Below are the code and all the weights of a small trained network. Each question names an input and a class and asks about switching units off, where a switched-off unit gives its printed mean instead of its output.

import numpy as np


def w(rows, s, z=0):
    codes = np.array(rows[::2]) - 128.0
    scale = np.full(codes.shape[1], s)
    scale[-1] = z or s
    return codes * scale


def norm(h):
    return h / np.sqrt((h * h).mean(-1, keepdims=True) + 1e-5)


def f(y):
    return np.maximum(y, 0)


def log_softmax(a):
    a = a - a.max(-1, keepdims=True)
    return a - np.log(np.exp(a).sum(-1, keepdims=True))


def net(x, mask):
    res = np.array(x, float).reshape(1, 6) / 4 @ E
    u = 0
    for l in range(3):
        y = f(norm(res) @ A[l][:, :-1].T + A[l][:, -1])
        res = res + np.where(mask[u : u + 8], y, B[l][:, -1]) @ B[l][:, :-1]
        u += 8
    return log_softmax(norm(res)[-1] @ U[:, :-1].T + U[:, -1])


A, B = {}, {}
E = w([
[181,190,110,162,140,141,88,188,187],'x0',
[161,64,162,204,173,134,128,118,244],'x1',
[127,109,222,33,126,176,136,168,147],'x2',
[164,105,125,38,241,125,200,170,98],'x3',
[162,155,169,134,177,193,28,136,100],'x4',
[158,27,58,147,98,77,37,161,96],'x5',
],0.011)
A[0] = w([
[167,10,155,112,149,162,90,203,203,112],'L0N0',
[198,34,132,91,144,76,103,181,77,154],'L0N1',
[153,32,177,151,126,128,124,121,141,1],'L0N2',
[96,168,172,94,104,141,144,58,95,35],'L0N3',
[90,196,104,118,141,150,48,120,39,85],'L0N4',
[184,112,74,193,137,84,82,163,129,141],'L0N5',
[49,76,127,23,103,127,197,109,42,90],'L0N6',
[204,201,134,66,138,134,206,188,145,144],'L0N7',
],0.011,0.0059)
B[0] = w([
[134,163,145,25,123,247,157,149,161,225],'L0N0',
[137,33,112,54,199,114,122,103,97,228],'L0N1',
[162,111,142,94,44,184,111,110,158,155],'L0N2',
[95,165,117,135,166,130,170,182,107,176],'L0N3',
[196,124,109,152,82,212,158,178,145,201],'L0N4',
[114,111,64,190,130,103,102,191,157,222],'L0N5',
[65,191,107,137,147,103,67,20,171,255],'L0N6',
[185,134,167,141,142,166,143,224,179,234],'L0N7',
],0.012,0.0085)
A[1] = w([
[163,63,114,87,47,117,122,165,20,1],'L1N0',
[80,203,114,194,71,53,140,60,131,42],'L1N1',
[147,112,115,107,80,105,117,140,35,12],'L1N2',
[56,164,130,136,139,183,205,89,121,148],'L1N3',
[185,167,142,170,130,196,79,114,152,103],'L1N4',
[142,63,226,96,104,117,97,165,123,50],'L1N5',
[170,236,149,92,170,174,158,184,77,56],'L1N6',
[121,98,113,99,84,163,55,86,8,94],'L1N7',
],0.011,0.0044)
B[1] = w([
[116,102,86,212,191,72,233,165,239,149],'L1N0',
[54,197,243,127,134,46,137,183,140,199],'L1N1',
[133,128,94,76,157,83,176,130,217,135],'L1N2',
[191,149,133,156,118,115,194,220,14,226],'L1N3',
[102,125,142,176,15,97,140,127,197,230],'L1N4',
[143,254,146,98,166,145,231,127,92,157],'L1N5',
[185,138,199,24,11,203,141,192,161,254],'L1N6',
[37,129,95,149,204,208,161,165,139,173],'L1N7',
],0.0091,0.0079)
A[2] = w([
[175,157,204,62,178,179,106,154,135,34],'L2N0',
[168,65,168,232,79,80,114,114,213,78],'L2N1',
[185,105,192,129,186,59,187,112,65,76],'L2N2',
[185,101,63,133,184,120,192,170,160,109],'L2N3',
[139,16,180,103,91,82,166,72,178,50],'L2N4',
[149,108,93,177,85,164,1,144,115,2],'L2N5',
[204,130,152,85,187,26,208,65,167,41],'L2N6',
[170,108,161,210,81,20,109,97,163,30],'L2N7',
],0.011,0.0047)
B[2] = w([
[103,109,242,143,47,175,204,94,102,254],'L2N0',
[114,252,130,171,161,40,134,50,58,215],'L2N1',
[155,83,26,184,175,78,103,138,87,147],'L2N2',
[89,87,84,181,143,115,210,233,172,219],'L2N3',
[126,217,211,141,55,229,179,112,189,157],'L2N4',
[255,59,119,110,122,163,49,55,67,174],'L2N5',
[105,123,58,227,116,164,101,231,210,161],'L2N6',
[83,236,176,32,150,85,124,119,4,175],'L2N7',
],0.0084,0.0079)
U = w([
[188,75,166,159,148,61,140,129,40,67],'0',
[107,79,180,16,175,146,111,4,99,98],'1',
[116,60,45,158,186,88,136,170,176,174],'2',
[77,207,149,158,126,31,161,127,132,159],'3',
[202,142,111,179,74,129,53,120,131,93],'4',
[168,129,180,99,87,206,185,199,185,185],'5',
[165,91,170,130,141,92,108,91,77,2],'6',
],0.02,0.0072)

Each question gives the input, the list of numbers given to net, and the class t.
The units are the neurons (one row each of A and B). Each row of codes is followed by its name. A weight is (code - 128) times the scale printed after its matrix; where a second scale follows, it is the last column's (A, B and U).
mask holds one flag per neuron, layer by layer. A switched-off neuron (its flag False) gives its mean, the last column of its row in B, instead of its output. The means were averaged over made-up inputs and are rounded, as every weight is.
A unit's drop is (log p(t) with every unit on - log p(t) with that unit switched off) / (log p(t) with every unit on - log p(t) with every unit switched off).
The circuit of an input: a set's keep is (log p(t) with only the set's units on - log p(t) with every unit switched off) / (log p(t) with every unit on - log p(t) with every unit switched off). Starting from the 12 units with the biggest drops (on a tie, the unit counted first), units are removed one at a time, each time the one whose removal leaves the highest keep (on an exact tie, the one counted first), for as long as the keep stays at least 0.8.
circuit, biggest first: the units of the circuit, biggest drop first
unit that matters most: the unit with the biggest drop
k most important neurons: the k neurons with the biggest drops, biggest first
k most important neurons of layer l: the k neurons of layer l with the biggest drops, biggest first
drop when u is switched off: that unit's drop, to one decimal
input [6,-3,2,3,-6,4], class 2: circuit, biggest first : [L0N1 L1N6]
input [3,-1,-6,-8,-7,7], class 3: unit that matters most : L1N1
input [-7,5,-7,0,1,-6], class 3: 2 most important neurons : [L0N1 L1N1]
input [3,4,1,-4,3,2], class 4: 2 most important neurons : [L0N5 L0N7]
input [-5,-5,-5,0,-1,-8], class 3: 3 most important neurons : [L0N6 L0N0 L1N1]
input [4,-4,-2,-8,3,0], class 4: 2 most important neurons : [L0N4 L2N5]
input [7,4,-3,-2,-6,-7], class 3: circuit, biggest first : [L0N0 L2N1]
input [3,8,-7,4,-6,-4], class 3: 3 most important neurons of layer 0 : [L0N1 L0N0 L0N3]
input [-6,-1,0,-2,-3,7], class 2: 3 most important neurons of layer 1 : [L1N7 L1N6 L1N0]
input [-1,0,0,3,-3,-1], class 2: 3 most important neurons : [L0N6 L0N0 L1N6]
input [2,1,-5,-8,2,1], class 3: 2 most important neurons of layer 1 : [L1N1 L1N6]
input [-6,-7,4,-4,-1,-8], class 3: 3 most important neurons : [L0N6 L0N0 L1N1]
input [-8,-1,-6,-4,0,6], class 2: 2 most important neurons : [L1N7 L1N4]
input [7,-8,-2,8,5,6], class 2: 4 most important neurons : [L0N1 L0N0 L1N0 L0N5]
input [0,-8,-2,4,-6,6], class 2: unit that matters most : L0N1
input [-8,-3,1,-4,0,7], class 2: 2 most important neurons : [L1N7 L1N0]
input [5,4,-5,-1,-2,4], class 2: 2 most important neurons of layer 0 : [L0N5 L0N6]
input [-5,-8,8,3,-6,5], class 1: drop when L0N6 is switched off : 2.0
input [-6,1,-8,-2,8,-1], class 4: drop when L2N5 is switched off : 0.2
input [-7,-3,0,-3,-1,-7], class 3: unit that matters most : L0N6
input [-8,-3,1,3,5,0], class 1: drop when L0N6 is switched off : 1.2
input [-4,-3,8,7,2,6], class 1: drop when L0N6 is switched off : 0.2
